In the rows, 128 means zero.
Both labels of each row
[132 179 114 138 117 133 150 128  87 124 162 121 108 116  93 100 121 103
 135 172 109 115 149 120 165 136 193 118 121 115 171 127 133 125 149 141
 112 115 129 107 113 156 151 115 148 117 108 125] : E & Nidi
[120 155  97  92 133 170  65 112 132 116 111  89 128 144 129 153 159 178
 118 145  80  84  82 180 159 122 171 111 121 148 130 106 115 158 136 155
 117  93 159 142 132 145  90 162 166 161 202 140] : R & Nidi
[130 193 104 131 110 170 136 137  88 101 153 106 106 122  92 126 146 123
 124 196 131 117 137 154 165 123 203 111 128 128 184 123 121 156 137 154
 111 106 148 133 122 160 119 149 158 135 143 144] : U & Nidi
[147 119 166 181 165  56 181 173 110 141 177 131 116 143 177 142 121  92
 133  90 179 151 145 117  96 116  21 152 103  90  41  90 128 138  66 105
 131 182 132 129 138  95 163  94  77 136 165 107] : H & Nidi
[136 190 113 144 120 155 162 124  45 109 168 115 108 112  79  87 144 109
 104 174 131 116 142 146 155 136 201 114 118 111 195 124 123 159 129 139
 106 104 139 117  88 165 132 139 156 141 123 129] : E & Nidi
[131 187 108 117 122 162 103 121 107 104 139  95 110 141 114 140 161 149
 123 163 114  93 111 167 164 116 173 107 123 131 147 115 117 168 113 155
 116 112 157 148 123 145  98 157 165 153 190 142] : R & Nidi
[144 171 120 118 112 134 145 129 133 123 154 134 107 119  96 113 128 108
 141 176  90 148 145 104 151 127 188 119 129 141 175 137 133  90 152 130
 111 120 105 102 135 135 139 102 148  84  75 133] : E & ser
[132 168 102 131 113 144 148 119 108 113 166 128 115 113  87 110 125 109
 130 173 123 125 151 121 157 125 192 121 124 126 178 133 129 125 148 132
 116 111 141 111 112 154 139 120 175 123 108 132] : E & Nidi
[123 193 101 148 110 163 162 130  69 107 169 115 106  93  76 102 137 102
 122 185 164 132 147 151 159 138 201 114 122 120 208 145 123 149 141 132
 111 120 139 123 101 168 135 133 170 129  98 152] : E & Nidi
[116 132 116 122 111 201 126 116  40  90  72 120 148  90  65  97 153 162
  99 159 127 147 143 164 132 159 191 118 153 142 224 155 123 152 144 139
 127  84 132 149 108 166  82 192 181 141 104 191] : A & Komon
[117 142 105 140 116 173 163 141  48 113 142 121 121  93  74  94 130 126
 110 161 147 123 143 132 146 159 188 116 130 109 202 142 122 161 157 124
 127  99 142 121  93 180 152 146 159 139  90 151] : E & Nidi
[152 143 167 182 120  76 184 164  81 128 133 117 111 137 150 128 122 108
 129 104 189 171 149 144  94 118  52 145 113 115  98 119 110 144  64 125
 130 174 133 155 129 101 136 143  89 131 148 135] : H & Nidi
[135 187 106 109 119 159 138 123  98 108 133 112 120 122  92 115 145 128
 139 171  93 117  57 130 148 115 206 116 119 155 180 125 129 118 138 149
 112 104 137 124 115 138  94 147 158 130 132 136] : A & Nidi
[120 134 127 152 120 171 173 125   4  97 145 110 121  85  65  74 140 117
 104 154 158 115 155 136 136 174 186 118 120  95 212 141 118 174 154 111
 130  95 154 111  86 191 148 140 159 137  98 137] : E & Komon
[136 196 104 150  92 153 172 129  94 101 167 116  99 130  90 107 127  95
 135 185 141 136 151 135 188 135 204 108 131 130 195 148 125 145 136 150
 104 125 118 115  93 167 143 132 145 114 103 144] : E & Nidi
[129 173 111 123 119 175 133 133  59 110 147 111 115 106  68  98 166 139
 121 167 116 119 123 149 155 146 216 109 126 125 211 138 121 152 148 138
 113  88 143 120  99 170 107 154 173 138 123 144] : U & Nidi
[153 139 156 173 114  75 156 162 116  47 151 124 109 149 170 144 130 102
 141 104 173 160 138 136  98 114  53 151 137 123  81 117 134 140  77 123
 125 172 126 150 138  98 116 123  91 110 170 121] : H & ser
[141 117 172 170 118  82 179 154  92 133 131 120 130 143 171 149 125 124
 123  87 202 158 130 150  92 121  34 146 115 114  73 123 130 165  68 122
 143 171 120 155 135 108 136 139  87 146 174 126] : H & Nidi
[114 149 108 135 108 189 128 101  77 106 124 120 122 104  98 121 131 140
 112 182 139 121 132 165 161 146 202 111 148 132 191 152 118 164 148 147
 121  95 157 128 106 174 125 170 155 156 130 151] : U & Nidi
[120 170 112 132 124 151 108 120  83 106 134 104 115 136 111 135 156 158
 121 154 130 103 106 168 148 115 169 114 117 128 146 116 118 170 113 145
 120 106 162 133 116 147 101 173 148 163 183 141] : R & Nidi
[106 127 101  97 135 204  81 100 108 118 104 101 133 113  91 118 151 164
 113 146  99  83  98 139 155 148 203 113 132 135 183 130 117 160 158 138
 130  81 158 121 117 173 109 159 166 157 153 150] : R & Komon
[145 149 150 166 124  91 169 150 118 128 157 123 133 146 157 140 126 109
 140 125 157 144 134 138 121 105  90 132 121 112  96 112 127 142  84 127
 123 146 124 139 127 104 121 114 100 135 162 123] : H & Nidi
[118  62 177 187 125  79 155 147 116 136 120 124 153 150 207 168 111 140
 110  49 224 149 120 144  76 123   4 141 135 106  29 115 131 188  57 108
 148 176 144 168 145 107 159 137  60 170 193 129] : H & Komon
[135 198  98 125 120 148 123 125  96 111 186 101  95 128  87 114 147  28
 138 188 101  64 123 138 175 120 218 108 112 120 171 113 116 144 148 142
 100 105 135 106  94 160 136 115 155 137 153 124] : U & ser
[111 120 113 100 132 167 113 108 123 124 110 128 136 111  92 106 129 143
 119 143  83 115 125 128 141 148 176 119 133 133 170 144 127 134 158 131
 130  96 134 121 115 155 128 141 156 135  99 127] : U & Komon
[129 150 146 172 117 115 156 143  91 127 151 112 119 121 137 141 132 119
 121 132 173 137 133 145 133 121 107 127 122 124 114 120 123 164  92 128
 121 211 144 144 119 129 137 140 108 145 162 138] : H & Nidi
